Below are the code and all the weights of a small trained network. Each question names an input and a class and asks about switching units off, where a switched-off unit gives its printed mean instead of its output.

import numpy as np


def w(rows, s, z=0):
    codes = np.array(rows[::2]) - 128.0
    scale = np.full(codes.shape[1], s)
    scale[-1] = z or s
    return codes * scale


def norm(h):
    return h / np.sqrt((h * h).mean(-1, keepdims=True) + 1e-5)


def f(y):
    return np.maximum(y, 0)


def log_softmax(a):
    a = a - a.max(-1, keepdims=True)
    return a - np.log(np.exp(a).sum(-1, keepdims=True))


def net(x, mask):
    res = np.array(x, float).reshape(1, 5) / 4 @ E
    u = 0
    for l in range(3):
        y = f(norm(res) @ A[l][:, :-1].T + A[l][:, -1])
        res = res + np.where(mask[u : u + 13], y, B[l][:, -1]) @ B[l][:, :-1]
        u += 13
    return log_softmax(norm(res)[-1] @ U[:, :-1].T + U[:, -1])


A, B = {}, {}
E = w([
[173,99,128,178,82,188],'x0',
[125,130,128,129,130,128],'x1',
[86,121,201,84,159,210],'x2',
[149,3,207,133,124,47],'x3',
[125,168,170,109,59,111],'x4',
],0.013)
A[0] = w([
[115,174,184,97,163,211,25],'0.n1',
[159,116,93,150,81,215,73],'0.n2',
[109,225,61,106,160,192,28],'0.n3',
[162,121,107,174,78,213,59],'0.n4',
[97,143,159,107,168,200,46],'0.n5',
[96,228,118,63,204,76,71],'0.n6',
[110,242,178,111,19,124,55],'0.n7',
[113,160,155,89,69,108,3],'0.n8',
[99,125,151,101,155,179,18],'0.n9',
[132,118,57,162,217,153,54],'0.n10',
[102,156,120,96,188,87,32],'0.n11',
[123,93,54,147,248,180,37],'0.n12',
[147,171,5,159,91,83,48],'0.n13',
],0.022,0.0062)
B[0] = w([
[91,205,176,154,118,93,203],'0.n1',
[63,82,81,158,99,150,207],'0.n2',
[144,102,102,88,254,168,255],'0.n3',
[64,88,76,158,93,158,212],'0.n4',
[101,193,159,141,123,86,188],'0.n5',
[56,80,61,186,76,153,229],'0.n6',
[242,100,138,50,55,148,248],'0.n7',
[193,110,144,114,94,138,163],'0.n8',
[99,171,159,129,111,99,164],'0.n9',
[221,109,143,94,67,142,196],'0.n10',
[86,84,118,172,85,144,170],'0.n11',
[214,109,150,48,47,142,213],'0.n12',
[117,234,151,174,142,48,246],'0.n13',
],0.041,0.013)
A[1] = w([
[122,135,119,129,147,124,99],'1.n1',
[123,163,62,101,214,189,2],'1.n2',
[121,121,148,134,185,134,59],'1.n3',
[140,4,202,117,206,99,57],'1.n4',
[108,160,169,145,164,175,90],'1.n5',
[112,10,202,124,185,85,72],'1.n6',
[76,236,199,139,132,109,83],'1.n7',
[125,178,146,157,163,90,69],'1.n8',
[91,205,146,139,179,96,70],'1.n9',
[128,141,96,96,202,169,62],'1.n10',
[123,166,196,146,134,136,39],'1.n11',
[130,125,124,145,163,131,58],'1.n12',
[122,146,139,117,188,114,57],'1.n13',
],0.023,0.0032)
B[1] = w([
[138,128,123,124,125,136,135],'1.n1',
[129,149,92,81,242,155,202],'1.n2',
[115,95,121,137,127,119,130],'1.n3',
[166,81,105,131,251,151,209],'1.n4',
[132,101,138,91,79,37,148],'1.n5',
[128,117,115,78,231,131,215],'1.n6',
[12,205,229,88,166,128,254],'1.n7',
[155,142,201,185,151,163,183],'1.n8',
[193,127,244,176,97,191,196],'1.n9',
[129,133,91,93,198,148,175],'1.n10',
[77,173,172,112,142,107,169],'1.n11',
[84,139,104,109,150,128,131],'1.n12',
[113,105,95,185,115,146,139],'1.n13',
],0.027,0.0089)
A[2] = w([
[152,158,109,145,148,157,134],'2.n1',
[127,167,130,146,159,124,43],'2.n2',
[207,120,182,117,101,150,2],'2.n3',
[103,104,187,122,134,205,105],'2.n4',
[124,9,189,101,165,41,195],'2.n5',
[11,47,53,217,109,116,82],'2.n6',
[160,148,117,92,155,140,161],'2.n7',
[86,114,165,94,136,108,1],'2.n8',
[91,113,88,93,138,150,171],'2.n9',
[114,76,138,154,185,55,70],'2.n10',
[143,147,128,184,135,111,97],'2.n11',
[127,104,124,105,212,119,53],'2.n12',
[165,220,111,225,165,3,84],'2.n13',
],0.025,0.0028)
B[2] = w([
[109,120,128,109,141,92,169],'2.n1',
[122,101,150,111,118,121,164],'2.n2',
[146,47,147,92,125,89,225],'2.n3',
[168,177,97,174,143,100,195],'2.n4',
[150,213,64,109,140,171,215],'2.n5',
[134,77,132,253,140,152,249],'2.n6',
[136,94,134,131,166,84,209],'2.n7',
[148,165,119,145,128,74,161],'2.n8',
[135,129,149,179,159,133,212],'2.n9',
[80,145,82,98,151,121,180],'2.n10',
[78,108,127,115,119,105,157],'2.n11',
[108,73,125,121,179,119,237],'2.n12',
[54,215,181,87,104,159,224],'2.n13',
],0.048,0.011)
U = w([
[45,207,183,132,99,65,106],'0',
[128,121,81,108,241,117,79],'1',
[226,87,149,92,42,105,92],'2',
[115,98,160,160,131,113,252],'3',
[75,101,75,253,89,145,88],'4',
],0.013)

Each question gives the input, the list of numbers given to net, and the class t.
The units are the neurons (one row each of A and B). Each row of codes is followed by its name. A weight is (code - 128) times the scale printed after its matrix; where a second scale follows, it is the last column's (A, B and U).
mask holds one flag per neuron, layer by layer. A switched-off neuron (its flag False) gives its mean, the last column of its row in B, instead of its output. The means were averaged over made-up inputs and are rounded, as every weight is.
A unit's drop is (log p(t) with every unit on - log p(t) with that unit switched off) / (log p(t) with every unit on - log p(t) with every unit switched off).
The circuit of an input: a set's keep is (log p(t) with only the set's units on - log p(t) with every unit switched off) / (log p(t) with every unit on - log p(t) with every unit switched off). Starting from the 12 units with the biggest drops (on a tie, the unit counted first), units are removed one at a time, each time the one whose removal leaves the highest keep (on an exact tie, the one counted first), for as long as the keep stays at least 0.8.
circuit, biggest first: the units of the circuit, biggest drop first
most important unit: the unit with the biggest drop
k most important neurons: the k neurons with the biggest drops, biggest first
k most important neurons of layer l: the k neurons of layer l with the biggest drops, biggest first
input [-6,6,-1,1,7], class 2: most important unit : 0.n7
input [-1,-6,-6,7,-5], class 1: 3 most important neurons : 0.n13, 0.n1, 0.n6
input [4,5,-6,8,-8], class 1: 4 most important neurons : 0.n13, 0.n7, 0.n6, 2.n5
input [2,2,-1,7,7], class 1: circuit, biggest first : 0.n13, 2.n5
input [7,4,-4,6,-5], class 4: 3 most important neurons : 0.n3, 0.n7, 2.n6
input [4,3,5,5,-2], class 0: 3 most important neurons : 0.n3, 0.n7, 0.n6
input [-2,0,2,5,5], class 1: circuit, biggest first : 0.n13, 2.n5
input [8,-2,-7,6,-7], class 4: 2 most important neurons : 0.n7, 0.n3
input [-5,6,7,5,-7], class 0: 3 most important neurons of layer 0 : 0.n7, 0.n5, 0.n3
input [8,-8,-8,-5,-4], class 0: 3 most important neurons : 0.n13, 0.n6, 2.n13
input [-4,-6,8,-6,7], class 0: 3 most important neurons : 0.n1, 0.n5, 0.n12
input [0,1,6,-5,1], class 0: 3 most important neurons : 0.n1, 0.n5, 0.n9
input [4,-3,6,6,-7], class 2: 2 most important neurons : 0.n3, 0.n12
input [-7,1,3,-5,8], class 2: circuit, biggest first : 0.n7
input [7,-2,-7,-4,4], class 0: 3 most important neurons : 0.n13, 0.n6, 2.n13
input [8,-5,4,2,-6], class 4: 3 most important neurons of layer 0 : 0.n4, 0.n2, 0.n7
input [6,1,2,-6,5], class 1: 3 most important neurons of layer 0 : 0.n3, 0.n6, 0.n7
input [-1,5,-4,6,-7], class 2: 3 most important neurons of layer 0 : 0.n3, 0.n12, 0.n10
input [-8,-3,-7,3,-3], class 4: 2 most important neurons of layer 0 : 0.n6, 0.n11
input [7,-6,-3,-3,-4], class 4: circuit, biggest first : 0.n4
